Below are the code and all the weights of a small trained network. Each question names an input and a class and asks about switching units off, where a switched-off unit gives its printed mean instead of its output.

import numpy as np


def w(rows, s, z=0):
    codes = np.array(rows[::2]) - 128.0
    scale = np.full(codes.shape[1], s)
    scale[-1] = z or s
    return codes * scale


def norm(h):
    return h / np.sqrt((h * h).mean(-1, keepdims=True) + 1e-5)


def f(y):
    return np.maximum(y, 0)


def log_softmax(a):
    a = a - a.max(-1, keepdims=True)
    return a - np.log(np.exp(a).sum(-1, keepdims=True))


def net(x, mask):
    res = np.array(x, float).reshape(1, 8) / 4 @ E
    u = 0
    for l in range(3):
        y = f(norm(res) @ A[l][:, :-1].T + A[l][:, -1])
        res = res + np.where(mask[u : u + 11], y, B[l][:, -1]) @ B[l][:, :-1]
        u += 11
    return log_softmax(norm(res)[-1] @ U[:, :-1].T + U[:, -1])


A, B = {}, {}
E = w([
[107,98,239,114],'x0',
[131,77,130,6],'x1',
[147,149,133,118],'x2',
[234,25,100,143],'x3',
[131,133,129,126],'x4',
[141,144,132,121],'x5',
[121,121,127,130],'x6',
[133,133,129,127],'x7',
],0.013)
A[0] = w([
[140,141,103,114,89],'L0N1',
[134,149,12,115,253],'L0N2',
[100,103,61,3,154],'L0N3',
[146,128,169,164,71],'L0N4',
[148,138,197,217,81],'L0N5',
[58,217,39,90,139],'L0N6',
[105,106,202,79,194],'L0N7',
[176,169,159,87,112],'L0N8',
[215,59,210,163,79],'L0N9',
[84,120,83,167,81],'L0N10',
[143,169,99,141,110],'L0N11',
],0.013,0.0045)
B[0] = w([
[131,95,123,134,139],'L0N1',
[199,140,55,77,253],'L0N2',
[191,118,131,17,242],'L0N3',
[140,133,151,169,156],'L0N4',
[153,170,178,212,209],'L0N5',
[22,135,81,88,243],'L0N6',
[53,136,142,115,251],'L0N7',
[96,104,124,118,153],'L0N8',
[91,1,83,156,247],'L0N9',
[99,160,117,157,161],'L0N10',
[84,108,111,165,164],'L0N11',
],0.021,0.0067)
A[1] = w([
[166,152,92,56,126],'L1N1',
[29,253,105,127,5],'L1N2',
[203,117,76,140,93],'L1N3',
[148,101,44,142,148],'L1N4',
[232,129,64,115,89],'L1N5',
[91,170,179,69,133],'L1N6',
[185,166,62,217,82],'L1N7',
[129,155,61,110,132],'L1N8',
[53,149,44,230,111],'L1N9',
[94,186,241,103,48],'L1N10',
[154,88,247,156,92],'L1N11',
],0.015,0.0024)
B[1] = w([
[165,139,162,201,206],'L1N1',
[254,90,114,112,251],'L1N2',
[73,115,157,191,187],'L1N3',
[78,147,180,168,218],'L1N4',
[71,97,208,222,206],'L1N5',
[70,165,71,180,199],'L1N6',
[30,113,73,150,198],'L1N7',
[182,165,81,112,196],'L1N8',
[202,238,137,168,255],'L1N9',
[67,162,218,117,191],'L1N10',
[234,124,89,70,178],'L1N11',
],0.022,0.0085)
A[2] = w([
[223,86,97,155,98],'L2N1',
[158,209,217,221,83],'L2N2',
[145,104,150,180,1],'L2N3',
[190,115,209,134,119],'L2N4',
[133,84,193,146,84],'L2N5',
[233,40,132,175,99],'L2N6',
[115,142,94,117,82],'L2N7',
[97,34,82,147,85],'L2N8',
[163,158,84,108,174],'L2N9',
[99,55,6,52,84],'L2N10',
[24,128,172,30,128],'L2N11',
],0.018,0.0042)
B[2] = w([
[165,166,117,187,184],'L2N1',
[97,56,124,3,248],'L2N2',
[134,215,104,147,163],'L2N3',
[124,78,164,138,172],'L2N4',
[162,187,121,88,171],'L2N5',
[218,163,82,156,210],'L2N6',
[140,108,154,119,142],'L2N7',
[86,153,144,38,187],'L2N8',
[153,21,196,174,174],'L2N9',
[109,132,221,26,185],'L2N10',
[107,119,84,225,203],'L2N11',
],0.024,0.013)
U = w([
[253,197,105,185,17],'0',
[115,129,214,13,52],'1',
[8,174,127,223,254],'2',
],0.014,0.00061)

Each question gives the input, the list of numbers given to net, and the class t.
The units are the neurons (one row each of A and B). Each row of codes is followed by its name. A weight is (code - 128) times the scale printed after its matrix; where a second scale follows, it is the last column's (A, B and U).
mask holds one flag per neuron, layer by layer. A switched-off neuron (its flag False) gives its mean, the last column of its row in B, instead of its output. The means were averaged over made-up inputs and are rounded, as every weight is.
A unit's drop is (log p(t) with every unit on - log p(t) with that unit switched off) / (log p(t) with every unit on - log p(t) with every unit switched off).
The circuit of an input: a set's keep is (log p(t) with only the set's units on - log p(t) with every unit switched off) / (log p(t) with every unit on - log p(t) with every unit switched off). Starting from the 12 units with the biggest drops (on a tie, the unit counted first), units are removed one at a time, each time the one whose removal leaves the highest keep (on an exact tie, the one counted first), for as long as the keep stays at least 0.8.
circuit, biggest first: the units of the circuit, biggest drop first
unit that matters most: the unit with the biggest drop
top k neurons: the k neurons with the biggest drops, biggest first
k most important neurons of layer l: the k neurons of layer l with the biggest drops, biggest first
drop of u: that unit's drop, to one decimal
input [-6,-7,5,2,1,-6,6,-8], class 2: circuit, biggest first	L1N7
input [1,-6,-3,-8,3,6,7,3], class 1: top 4 neurons	L2N2; L0N2; L1N10; L2N6
input [6,5,-5,0,3,1,1,-6], class 2: top 3 neurons	L0N7; L2N11; L1N2
input [1,4,3,-1,-4,-2,3,-8], class 2: top 2 neurons	L2N11; L0N9
input [-7,0,-4,-6,2,-5,6,2], class 0: top 2 neurons	L2N2; L0N9
input [1,-4,-4,-1,-2,-8,-7,-3], class 1: top 3 neurons	L2N2; L0N9; L0N5
input [1,-3,5,-7,-6,-3,-5,0], class 1: 3 most important neurons of layer 1	L1N10; L1N2; L1N11
input [1,7,-2,-7,1,-8,2,-8], class 2: top 4 neurons	L2N11; L0N2; L2N2; L0N9
input [2,-4,2,-8,3,0,5,1], class 1: top 4 neurons	L2N2; L0N2; L1N2; L1N10
input [1,4,7,-7,-5,-8,5,8], class 2: 2 most important neurons of layer 0	L0N2; L0N9
input [5,-2,-1,1,5,-5,7,-5], class 0: top 3 neurons	L0N9; L1N11; L0N6
input [-7,-5,3,-8,-6,-7,-8,5], class 0: drop of L1N2	0.2
input [-2,-7,-7,-4,-5,1,7,-4], class 0: drop of L1N2	0.1
input [-1,-1,-4,4,7,-8,3,1], class 2: drop of L1N2	0.3
input [-2,7,-2,4,8,-1,0,6], class 0: unit that matters most	L1N1
